Rows with their classes
13 0 -11 -27 11 10 -20 -10 -7 3 -9 1 8 8 -17 6 -12 11 -11 -17 -9 2 1 -21 1 3 -3 -12 17
Z169
24 -13 17 -20 10 -22 -12 -19 8 10 -14 3 -1 9 -3 0 -1 2 7 10 -11 -3 1 -13 1 -11 -13 4 10
Z70
43 14 -8 1 5 -17 10 -5 -2 10 13 9 -20 13 -18 -9 -4 0 -3 8 25 -21 2 -40 -3 -9 2 -9 2
Z70
42 -9 8 -17 4 -7 8 6 15 8 6 -16 12 8 8 -10 -13 0 3 -7 24 2 18 -34 -19 7 -8 19 12
Z298
58 10 -21 -30 3 -49 29 -14 -37 16 43 34 26 45 -35 -11 -12 12 30 11 33 -31 15 -81 -17 -17 -1 -37 17
Z170
24 -3 -33 -1 3 -28 -3 -2 -27 -3 9 17 16 16 -23 -18 -3 5 1 10 7 -26 16 -33 -15 -19 8 -22 11
Z913
12 -9 0 -3 7 -4 10 8 18 -1 -9 3 11 -2 0 -9 2 -4 8 -4 -5 7 -7 -13 2 5 4 5 1
Z853
35 -18 -18 9 -1 15 20 -10 -15 4 8 13 17 13 -17 -5 -3 0 16 1 20 5 0 -43 1 -7 -10 -11 22
Z298
39 -23 -22 -14 -6 1 1 -6 -17 3 1 2 22 16 -20 -3 -7 -4 7 1 8 -1 7 -46 -11 -2 -13 -16 26
Z298
53 22 -5 -17 -10 -10 17 -5 6 15 4 -1 16 8 -17 -1 8 1 11 -9 26 -9 -11 -53 12 4 6 -7 -7
Z70
59 16 -3 -13 8 -21 13 -6 23 19 -26 -1 12 23 -18 -21 0 -6 -1 -6 30 -10 4 -47 0 4 7 3 -11
Z298
22 -21 6 -9 2 2 -2 -11 7 2 9 15 1 16 -9 0 -13 0 13 6 14 16 14 -38 -13 -12 -7 8 30
Z170
42 -6 -4 6 0 -20 6 -1 5 4 6 8 8 2 -9 -14 -8 7 20 15 22 -4 2 -31 -21 -24 -6 -2 6
Z913
42 2 -1 -20 -2 -12 -5 1 -6 3 -6 8 16 8 -13 1 -11 2 -1 6 31 -15 1 -41 0 1 5 -8 5
Z298
11 -10 17 -22 0 -5 -18 -3 39 -2 -23 -7 19 8 -27 -15 -12 -11 29 -15 23 11 -10 -37 -30 13 -10 -7 18
Z169
-3 -26 -4 -11 10 6 4 -11 -6 -5 -2 -1 1 -7 0 -6 -4 -5 -1 -17 -1 9 -2 -4 0 10 13 7 9
Z298
52 7 -44 1 16 -16 12 -1 -9 7 17 18 23 16 -7 -20 3 9 0 3 22 -20 22 -47 -16 0 -16 4 -4
Z853
66 5 -19 -26 12 -38 13 -11 -36 10 19 34 18 37 -18 -10 -13 -5 11 23 27 -22 14 -77 -7 -13 9 -18 16
Z298
48 -39 -32 -23 7 -24 21 -3 -38 6 14 6 18 21 -27 -11 14 -4 15 -8 -1 -10 13 -52 -5 -20 2 -12 22
Z170
40 -26 -10 -26 9 -18 -13 13 26 1 -7 -22 22 26 -24 -28 -7 0 3 -18 11 -19 17 -51 -18 16 -6 8 7
Z70
53 -13 -14 -2 -1 -21 35 -12 -15 -17 27 30 13 13 -21 -29 -8 4 4 9 27 -21 20 -59 -8 -16 2 -8 1
Z853
50 -6 -10 -21 2 -26 -9 -13 -15 10 -10 1 14 -6 -8 -2 -4 0 5 12 13 -2 3 -33 1 -13 3 -17 7
Z70
64 28 -13 -30 9 -13 -4 6 15 17 5 -6 21 15 -27 -15 -2 1 -1 -4 30 -20 -3 -58 -8 11 0 -6 -11
Z853
61 -16 -25 -7 -4 -11 34 0 -23 16 12 9 7 37 -26 -17 11 2 8 4 11 5 21 -64 -18 -16 3 -2 19
Z913
26 -15 -4 -31 8 -32 -27 -15 -7 -2 -19 13 14 17 -9 -6 -10 -3 11 13 3 -13 -5 -43 -11 -22 11 -4 23
Z169
13 13 -15 -5 -10 2 -11 2 2 0 0 8 10 14 -16 7 -18 5 7 -8 7 8 3 -34 -18 10 -12 -14 18
Z913
40 28 -5 3 -6 1 24 13 -21 13 27 1 5 -2 -6 -1 -1 7 -10 -5 31 -10 3 -18 8 5 -3 -5 3
Z853
91 47 -15 -20 1 -23 12 -7 9 23 18 10 30 9 -35 -19 -11 2 3 0 46 -27 -5 -82 -12 -2 0 -16 -20
Z853
67 -6 -10 -27 12 -17 -4 0 -22 15 13 8 23 13 -24 -13 -22 -2 2 7 38 -18 10 -60 -4 -9 5 -9 9
Z298
59 -9 -6 -19 0 -28 -8 -17 -6 15 -8 8 19 12 -9 -13 -7 10 12 0 19 -19 13 -46 -21 -19 -5 1 -6
Z913
16 31 -6 7 -7 -6 19 18 -10 11 35 17 6 9 -1 -2 6 -5 7 -10 -5 -11 -6 -8 2 2 -3 -5 -11
Z170
47 11 -8 -18 -6 -3 6 -12 -3 8 13 20 11 29 -17 -10 -7 8 6 5 19 -5 18 -54 -7 5 8 8 -3
Z298
36 -8 -1 -24 15 -31 0 -6 -5 15 1 -3 0 11 -21 -10 -4 -1 8 -12 -10 -15 12 -27 10 -11 5 -5 -8
Z913
35 -8 -5 -32 -2 -29 -15 5 -20 3 -14 -19 31 19 -38 8 3 1 15 -23 -11 -14 14 -42 -12 -4 -7 -32 16
Z853
34 -10 -14 -2 11 8 -4 32 25 0 -32 -16 15 -17 -10 -16 6 1 -14 -14 7 -3 10 -34 9 8 -4 15 -12
Z913
32 0 -16 -15 11 -3 -13 -23 -12 2 21 37 3 36 -21 -17 -33 11 -29 26 11 -14 22 -44 -13 -15 2 -1 32
Z913
45 17 -3 -38 15 8 -3 -4 11 9 -1 3 17 18 -13 -14 -11 -7 1 -37 24 -19 6 -48 -8 17 -4 10 -13
Z169
25 -1 -10 -5 -4 -38 -1 -25 -1 -5 -14 24 9 20 -8 -4 -4 -1 9 18 -9 -7 6 -31 -17 -21 6 -1 19
Z169
20 -9 -11 -28 18 7 -11 7 31 -4 -9 -4 31 14 -24 -11 -21 1 7 -24 12 -23 -8 -58 -7 18 -10 0 13
Z913
22 24 -26 19 -13 -18 28 -17 -29 0 40 26 2 25 -13 -11 10 7 -1 20 2 -17 14 -18 -9 -23 -1 -1 -27
Z170
40 2 -1 -23 2 -14 -12 -7 5 7 -11 -12 27 9 -8 -11 4 -2 21 -10 18 -2 -10 -45 -13 4 -5 -8 -1
Z853
42 -4 -12 -4 9 -13 -8 -9 -12 3 19 27 9 18 -13 -14 -9 1 -2 5 30 -13 4 -43 -4 -8 7 -4 -2
Z298
5 -2 0 2 3 -25 8 -11 -18 2 7 21 6 4 -8 4 -5 1 13 25 2 -5 -12 -10 4 -19 6 -22 19
Z70
59 21 -2 -5 4 8 6 -10 20 10 -3 19 4 10 -3 -30 0 1 -14 -12 38 -5 9 -39 -2 7 6 16 -30
Z298
50 -6 -7 -25 -9 -9 -12 11 11 9 -30 -5 10 16 -14 -9 16 -2 22 -12 1 9 5 -47 -8 -9 5 -5 1
Z169
44 24 -14 -5 2 -20 6 -7 -6 9 13 12 4 30 -33 4 2 15 7 3 43 -20 8 -45 -10 -8 5 -7 5
Z298
28 11 -21 -23 12 1 -3 -17 -29 -4 2 14 13 3 -11 -1 -3 -5 9 -24 -3 -19 4 -28 -9 2 5 0 -21
Z913
22 -1 0 -20 -12 -36 -19 -9 -8 6 8 -2 3 21 -6 7 -11 3 11 18 -4 4 15 -27 -20 -21 -2 -4 18
Z170

Rows, each with its class
-16 3 -12 -3 -1 17 -5 -24 7 -7 5 11 0 -3 30 -10 18 4 16 11 1 21 6 -8 6 0 -4 7 26
Z601
-17 3 -9 -15 9 8 2 -11 13 3 7 1 -5 -3 32 9 21 -4 -4 -3 -31 -7 7 -15 10 3 27 -5 9
Z629
-3 5 -46 -28 5 -2 0 3 -11 11 -7 -26 14 -5 -8 37 0 -15 -3 0 -21 -30 21 -11 -2 5 14 16 -31
Z617
-22 16 -5 3 2 -3 -3 -1 -6 2 -7 -15 6 5 8 21 4 -7 2 8 -14 11 -5 5 -3 4 10 -3 -17
Z629
5 0 -18 5 5 -20 -6 -5 -10 -1 -11 -9 13 -4 -11 18 -3 3 12 7 1 -18 4 1 -18 7 -6 11 -12
Z617
-2 -3 -9 4 -3 -13 -6 10 -13 -3 8 8 2 -6 -12 -21 -1 -2 -8 25 4 15 3 5 -14 2 -14 6 -15
Z617
-18 3 4 -4 6 14 6 1 11 -8 4 13 -3 -7 37 19 18 -1 20 24 -9 5 10 3 -8 7 -4 -5 18
Z32
-33 9 1 -28 18 9 24 -3 31 -9 3 18 -23 12 57 26 37 1 16 24 -29 37 14 8 5 -15 -7 -13 40
Z629
2 3 -17 -7 4 -12 15 -21 -10 -3 -19 -40 -17 17 32 81 20 -21 -12 -7 -43 -57 9 6 8 -9 27 14 -26
Z32
6 -13 -27 -13 14 -8 -2 -15 -5 -3 -21 -11 4 -11 15 72 36 -10 9 9 -14 -32 3 -8 24 -9 20 18 -15
Z601
-2 5 -18 1 3 -4 22 -2 -4 -18 1 -17 -7 19 11 33 14 -1 -3 14 -12 -5 3 12 -2 -7 -6 6 -34
Z629
-11 8 -53 -5 7 11 -12 -14 6 -7 8 -19 4 -17 35 6 5 -15 -21 -28 -47 -31 15 -7 -5 14 35 27 -24
Z617
7 0 -2 -8 8 10 12 -9 19 4 0 4 -8 9 15 29 18 2 10 5 -5 -24 10 -2 9 -11 9 0 20
Z629
-45 4 30 11 -3 -1 2 34 29 -13 36 31 2 5 -3 -81 4 -7 8 26 68 77 2 -7 -1 2 -15 -16 43
Z629
-2 6 -9 -10 11 19 -6 -3 14 5 9 16 5 -5 10 -19 -5 0 12 2 -6 4 9 -11 -4 6 9 -2 15
Z601
-13 7 -14 -6 0 25 9 -4 6 -5 -4 7 -4 -3 44 1 16 -5 15 21 -6 15 3 7 3 -2 -11 6 7
Z32
-19 -1 -12 -32 3 -5 1 -3 -5 0 -7 -6 11 21 26 49 13 1 -6 -5 -50 50 -7 10 23 -3 15 -2 -16
Z601
-1 4 -16 -13 14 10 10 -7 16 3 -2 -7 -8 0 -6 14 15 -5 5 -1 -18 -19 26 -1 2 -14 5 17 18
Z32
-3 -11 12 -4 11 -11 -8 -19 -26 4 2 26 -9 7 -7 -2 22 -7 -7 1 10 -10 -2 -20 25 -18 10 1 -4
Z629
-30 7 -29 -38 11 10 6 9 10 -4 8 -2 5 -1 29 24 10 -3 4 5 -31 42 7 -5 -3 12 4 10 -3
Z629
-2 -2 -3 -10 11 -7 12 -2 0 4 -7 -2 -9 6 -8 25 13 3 -6 4 -11 -16 4 -2 1 -12 -3 -4 -13
Z629
-23 7 -42 -26 14 6 5 7 2 -10 0 -21 -5 -1 54 36 29 -6 3 -10 -18 -14 3 -14 8 0 21 13 -2
Z601
-16 11 -4 -28 -3 6 8 12 5 -5 5 3 6 2 -7 22 3 9 1 17 -6 43 3 -13 -2 4 -20 2 -11
Z629
-1 14 -45 -11 16 13 13 -7 16 -2 0 -29 -12 3 62 40 22 -10 6 -10 -15 -48 16 -11 -1 0 25 16 -8
Z32
-2 -1 -14 -5 3 -17 3 1 5 4 2 -26 -17 1 -15 -30 -4 3 -26 -3 -15 -44 10 4 -15 3 36 -1 -33
Z629
0 2 -46 -34 9 15 9 7 10 -8 0 -16 0 -7 31 38 17 2 5 2 -10 -23 15 -8 5 6 13 30 -6
Z629
-25 9 1 -17 6 3 4 1 10 -10 6 -14 -5 3 35 16 -2 -11 10 -9 -21 23 5 -4 2 1 12 -2 6
Z629
-5 14 -35 -22 19 0 12 2 -2 1 0 -11 0 -2 26 34 43 -9 7 6 -1 -22 7 -26 11 0 24 2 -8
Z629
-19 3 -12 -19 3 12 -5 0 22 -6 13 4 -1 -7 34 -44 12 -3 4 7 -4 -1 6 -22 -4 3 7 4 20
Z617
1 3 -20 -6 8 -14 12 1 -8 13 57 -25 -9 4 5 45 7 -4 -15 2 -33 -31 6 7 -2 -2 5 13 -26
Z629
-21 6 -4 -12 8 9 10 15 24 -5 13 -12 1 9 0 -6 11 -7 2 11 -5 17 6 -13 1 -6 0 -4 17
Z629
-2 -6 -17 -8 12 -15 0 -20 -3 -1 -4 14 -3 -13 15 -17 15 -4 -9 8 -1 -14 9 -15 2 -8 15 -2 -19
Z601
-14 15 -14 -3 32 -7 8 3 8 -17 7 3 -1 19 17 -5 17 4 7 12 -1 -6 10 -8 10 -3 4 -6 0
Z629
-6 -2 -7 8 10 -11 2 -12 -13 -2 -17 -2 -16 -1 21 28 21 2 1 27 7 0 0 1 17 -12 5 9 -9
Z32

Rows, each with its class
15 16 2 -21 5 -2 16 -9 -19 -8 -35 -14 19 -3 13 0 7 1 18 11 3 7 -5 8 16 0 1 4 2
<63>
13 -1 2 10 -5 -2 2 -12 -4 -2 -11 -11 11 -2 9 1 -2 -12 8 -7 1 3 -14 6 8 0 1 1 -15
<69>
10 19 0 -17 0 -12 2 -4 -22 -2 -30 -19 -10 4 -3 1 11 15 -8 -7 7 12 0 16 3 -1 2 7 -2
<66>
8 -6 -4 16 -4 -4 -3 -4 -2 -1 1 -10 -8 1 -5 0 -4 -13 -10 -18 4 4 -19 2 -3 1 2 1 -23
<69>
12 -5 5 21 -4 5 8 -12 6 -2 -3 -4 23 -4 17 0 -5 -14 19 1 -3 -2 -14 1 10 2 0 -2 -6
<69>
4 -3 0 -14 -5 5 16 -3 -4 -3 -16 0 19 -7 6 -2 -3 -11 14 13 6 0 -6 3 12 2 0 -3 -3
<63>
19 1 8 11 -7 3 1 -17 -1 -4 -17 -9 32 -6 26 4 -1 -14 28 9 -2 2 -13 8 19 0 1 1 0
<66>
8 -5 -7 31 -2 -10 -15 -1 -1 2 10 -16 -27 6 -13 3 -4 -8 -22 -34 3 8 -10 0 -14 2 4 5 -30
<69>
10 3 -4 -14 -5 -6 14 -5 -15 -4 -24 -13 0 -4 -2 0 1 -6 2 -2 6 8 -8 9 8 0 1 -2 -16
<63>
